Below are the code and all the weights of a small trained network. Each question names an input and a target symbol and asks about switching units off, where a switched-off unit gives its printed mean instead of its output.

import numpy as np


def w(rows, s, z=0):
    codes = np.array(rows[::2]) - 128.0
    scale = np.full(codes.shape[1], s)
    scale[-1] = z or s
    return codes * scale


def norm(h):
    return h / np.sqrt((h * h).mean(-1, keepdims=True) + 1e-5)


def f(y):
    return y / 2 * (1 + np.tanh(0.7978845608 * (y + 0.044715 * y**3)))


def softmax(a):
    e = np.exp(a - a.max(-1, keepdims=True))
    return e / e.sum(-1, keepdims=True)


def log_softmax(a):
    a = a - a.max(-1, keepdims=True)
    return a - np.log(np.exp(a).sum(-1, keepdims=True))


def net(x, mask):
    ids = ['ΔΘΦΨΩζημξπσ'.index(c) for c in x.split()]
    T = len(ids)
    res = E[ids] + P[:T]
    r = norm(res)
    for j in range(3):
        rows = slice(2 * j, 2 * j + 2)
        q, k, v = (r @ M[0][rows].T for M in (Q, K, V))
        z = softmax(np.where(np.tri(T) > 0, q @ k.T / 2**0.5, -1e9)) @ v
        o = O[0][rows]
        res = res + np.where(mask[j], z, o[:, -1]) @ o[:, :-1]
    y = f(norm(res) @ A[0][:, :-1].T + A[0][:, -1])
    res = res + np.where(mask[3:7], y, B[0][:, -1]) @ B[0][:, :-1]
    return log_softmax(norm(res)[-1] @ U[:, :-1].T + U[:, -1])


Q, K, V, O, A, B = {}, {}, {}, {}, {}, {}
E = w([
[111,164,133,12,127],'Δ',
[168,157,64,74,29],'Θ',
[176,171,119,80,66],'Φ',
[76,92,47,50,191],'Ψ',
[191,72,129,236,247],'Ω',
[160,184,187,103,44],'ζ',
[116,120,76,69,147],'η',
[141,122,135,12,112],'μ',
[226,132,96,13,25],'ξ',
[143,109,72,50,42],'π',
[156,196,119,22,76],'σ',
],0.0014)
P = w([
[23,74,201,91,2],'0',
[116,110,124,81,45],'1',
[150,130,110,72,67],'2',
[166,142,103,72,85],'3',
[183,148,97,75,99],'4',
[195,154,89,77,101],'5',
[200,164,85,76,115],'6',
[209,165,79,75,120],'7',
[214,167,72,77,126],'8',
[224,174,69,81,136],'9',
[234,174,63,83,144],'10',
],0.00076)
Q[0] = w([
[88,168,254,201,54],'H0',
[54,127,185,168,96],'H0',
[183,149,93,131,172],'H1',
[77,96,154,137,102],'H1',
[139,146,196,156,111],'H2',
[178,141,187,137,73],'H2',
],0.0065)
K[0] = w([
[135,254,134,47,28],'H0',
[65,183,110,42,46],'H0',
[135,102,134,173,173],'H1',
[102,144,120,91,92],'H1',
[177,145,156,202,134],'H2',
[164,66,155,228,223],'H2',
],0.0071)
V[0] = w([
[85,50,73,83,204],'H0',
[35,157,63,43,73],'H0',
[203,75,157,202,237],'H1',
[132,212,116,36,41],'H1',
[142,238,140,104,2],'H2',
[192,67,127,147,140],'H2',
],0.0022)
O[0] = w([
[143,183,196,179,59,194],'H0',
[224,159,119,54,51,173],'H0',
[224,141,139,6,25,13],'H1',
[111,78,173,226,204,253],'H1',
[112,134,138,38,21,214],'H2',
[130,112,141,192,116,106],'H2',
],0.0022,0.0025)
A[0] = w([
[153,160,104,182,176,5],'N0',
[67,59,95,96,182,28],'N1',
[117,139,188,61,3,134],'N2',
[141,101,107,93,137,239],'N3',
],0.0046,0.0017)
B[0] = w([
[111,151,125,40,4,101],'N0',
[176,126,151,108,41,150],'N1',
[219,146,92,77,82,252],'N2',
[178,152,111,126,157,185],'N3',
],0.0036,0.003)
U = w([
[187,134,119,72,29,206],'Δ',
[129,58,255,107,126,4],'Θ',
[112,201,184,208,110,44],'Φ',
[201,137,79,130,208,150],'Ψ',
[36,191,127,129,58,56],'Ω',
[60,153,27,203,129,74],'ζ',
[137,39,153,209,214,169],'η',
[86,57,109,196,68,83],'μ',
[51,153,203,75,187,183],'ξ',
[116,218,78,101,230,61],'π',
[53,19,72,69,149,39],'σ',
],0.011,0.0026)

Each question gives the input, a string of symbols that net reads in full, and the target symbol t.
The units are the heads (2 rows each of Q, K, V and O) and the neurons (one row each of A and B). Each row of codes is followed by its name. A weight is (code - 128) times the scale printed after its matrix; where a second scale follows, it is the last column's (O, A, B and U).
mask holds one flag per unit, heads first, then neurons. A switched-off unit (its flag False) gives its mean, the last column of its rows in O or B, instead of its output. The means were averaged over made-up inputs and are rounded, as every weight is.
A unit's drop is (log p(t) with every unit on - log p(t) with that unit switched off) / (log p(t) with every unit on - log p(t) with every unit switched off).
The circuit of an input: a set's keep is (log p(t) with only the set's units on - log p(t) with every unit switched off) / (log p(t) with every unit on - log p(t) with every unit switched off). Starting from all 7 units, units are removed one at a time, each time the one whose removal leaves the highest keep (on an exact tie, the one counted first), for as long as the keep stays at least 0.8.
units of the circuit, in order: the units of the circuit, biggest drop first
k most important neurons: the k neurons with the biggest drops, biggest first
heads that matter: for each layer, one digit per head in row order, 1 if its drop is at least 0.15 and else 0, layers parted by /
drop when u is switched off: that unit's drop, to one decimal
input Ψ Ω μ Δ Δ ξ Δ Ψ η Ω Δ, target π: units of the circuit, in order -> H1; H0; N2; H2
input Ω σ σ, target π: units of the circuit, in order -> H1; H2; H0; N2
input Δ η Δ π ξ Φ Δ π μ Ω Δ, target ξ: units of the circuit, in order -> H0; N2; N1
input Θ Ω σ η η ξ ξ η Θ ζ Ψ, target σ: units of the circuit, in order -> N2; H0; N1; H1
input ζ Ψ Ψ Ω Φ μ π Δ ξ, target Ψ: units of the circuit, in order -> H0; H2
input Ω Θ Ω μ ζ ζ, target Ψ: units of the circuit, in order -> H2
input Φ Δ μ σ Θ σ Δ η Ψ, target Δ: heads that matter -> 110
input Ω ξ ξ Θ, target ζ: units of the circuit, in order -> H0; N2
input Ψ Ω η η Δ Ψ π Δ Ω Δ, target π: units of the circuit, in order -> H1; H0; H2; N2
input Ω Δ π, target μ: units of the circuit, in order -> H0; N2; N1
input Δ Ω Φ Δ Φ η η Δ σ π, target μ: heads that matter -> 100
input Ω Θ σ π Θ Φ Φ, target Ω: heads that matter -> 111
input Ω Ψ π σ μ, target Θ: heads that matter -> 111
input ζ Θ ξ Ω Δ ζ, target Φ: 3 most important neurons -> N2; N0; N1
input Φ Δ ζ π η Φ η Θ Φ η, target π: heads that matter -> 111
input ξ η Θ Ω η μ, target Θ: heads that matter -> 110
input η μ Δ σ η Ω η η Φ Φ, target Ω: drop when H2 is switched off -> 0.9
input Ω μ μ σ Φ η Δ μ η Φ η, target Δ: drop when H1 is switched off -> 3.5
input π Ω η Θ μ ξ, target Ψ: drop when H1 is switched off -> 2.6
input Φ η ζ η Θ Ω Φ Ψ σ, target π: drop when N1 is switched off -> 0.3
